Below is a small trained network, with its code and all its weights. Each question gives an input and a class and asks what happens when units are switched off, that is, made to give their printed mean instead of their output.

import numpy as np


def w(rows, s, z=0):
    codes = np.array(rows[::2]) - 128.0
    scale = np.full(codes.shape[1], s)
    scale[-1] = z or s
    return codes * scale


def f(y):
    return y / 2 * (1 + np.tanh(0.7978845608 * (y + 0.044715 * y**3)))


def log_softmax(a):
    a = a - a.max(-1, keepdims=True)
    return a - np.log(np.exp(a).sum(-1, keepdims=True))


def net(x, mask):
    res = np.array(x, float).reshape(1, 7) / 4 @ E
    y = f(res @ A[0][:, :-1].T + A[0][:, -1])
    res = res + np.where(mask, y, B[0][:, -1]) @ B[0][:, :-1]
    return log_softmax(res[-1] @ U[:, :-1].T + U[:, -1])


A, B = {}, {}
E = w([
[67,89,109],'x0',
[178,206,134],'x1',
[130,122,131],'x2',
[124,149,120],'x3',
[181,83,8],'x4',
[140,92,141],'x5',
[127,126,129],'x6',
],0.014)
A[0] = w([
[93,112,215,171],'N1',
[247,109,92,184],'N2',
[44,126,22,128],'N3',
[211,106,121,50],'N4',
[144,173,220,232],'N5',
[65,141,202,254],'N6',
[105,93,92,222],'N7',
[136,97,51,157],'N8',
[23,99,174,119],'N9',
[28,90,196,161],'N10',
],0.013,0.0071)
B[0] = w([
[65,235,109,220],'N1',
[134,255,6,237],'N2',
[153,9,139,220],'N3',
[89,177,100,158],'N4',
[124,179,244,253],'N5',
[35,252,174,253],'N6',
[205,58,179,205],'N7',
[102,10,45,225],'N8',
[36,210,47,212],'N9',
[46,221,74,234],'N10',
],0.0063,0.013)
U = w([
[84,169,204,254],'0',
[88,202,58,77],'1',
[168,120,83,229],'2',
[98,61,113,16],'3',
[158,193,249,45],'4',
],0.012,0.0096)

Each question gives the input, the list of numbers given to net, and the class t.
The units are the neurons (one row each of A and B). Each row of codes is followed by its name. A weight is (code - 128) times the scale printed after its matrix; where a second scale follows, it is the last column's (A, B and U).
mask holds one flag per neuron, in row order. A switched-off neuron (its flag False) gives its mean, the last column of its row in B, instead of its output. The means were averaged over made-up inputs and are rounded, as every weight is.
A unit's drop is (log p(t) with every unit on - log p(t) with that unit switched off) / (log p(t) with every unit on - log p(t) with every unit switched off).
The circuit of an input: a set's keep is (log p(t) with only the set's units on - log p(t) with every unit switched off) / (log p(t) with every unit on - log p(t) with every unit switched off). Starting from all 10 units, units are removed one at a time, each time the one whose removal leaves the highest keep (on an exact tie, the one counted first), for as long as the keep stays at least 0.8.
circuit, biggest first: the units of the circuit, biggest drop first
most important unit: the unit with the biggest drop
top k neurons: the k neurons with the biggest drops, biggest first
drop when u is switched off: that unit's drop, to one decimal
input [-2,4,-6,-4,-5,2,-6], class 4: circuit, biggest first	N5; N8
input [6,-4,7,0,-8,-5,-4], class 1: most important unit	N9
input [4,8,-3,0,7,2,4], class 2: top 2 neurons	N6; N10
input [8,-6,6,-2,1,-5,-8], class 3: top 3 neurons	N3; N2; N7
input [6,0,3,-6,6,4,-8], class 3: circuit, biggest first	N8; N3
input [8,-2,1,8,1,-7,3], class 3: circuit, biggest first	N3; N2
input [1,-2,5,-7,-6,-2,-8], class 1: top 4 neurons	N9; N10; N1; N7
input [0,2,-5,-3,-3,-2,5], class 4: circuit, biggest first	N8; N5
input [1,-2,-2,-7,-7,-4,-8], class 1: top 3 neurons	N9; N10; N1
input [3,-2,2,-3,7,5,-1], class 3: top 2 neurons	N8; N3
input [8,-6,3,6,1,-7,5], class 3: top 3 neurons	N3; N2; N7
input [2,-4,-2,-2,-5,8,0], class 1: top 4 neurons	N9; N10; N1; N3
input [-3,1,-7,-6,-2,4,5], class 4: drop when N8 is switched off	0.3
input [-1,6,1,7,0,-1,-2], class 4: drop when N8 is switched off	0.2
input [4,8,-2,6,7,7,2], class 2: most important unit	N6
input [-5,6,-7,-2,-6,-5,6], class 4: drop when N5 is switched off	0.2
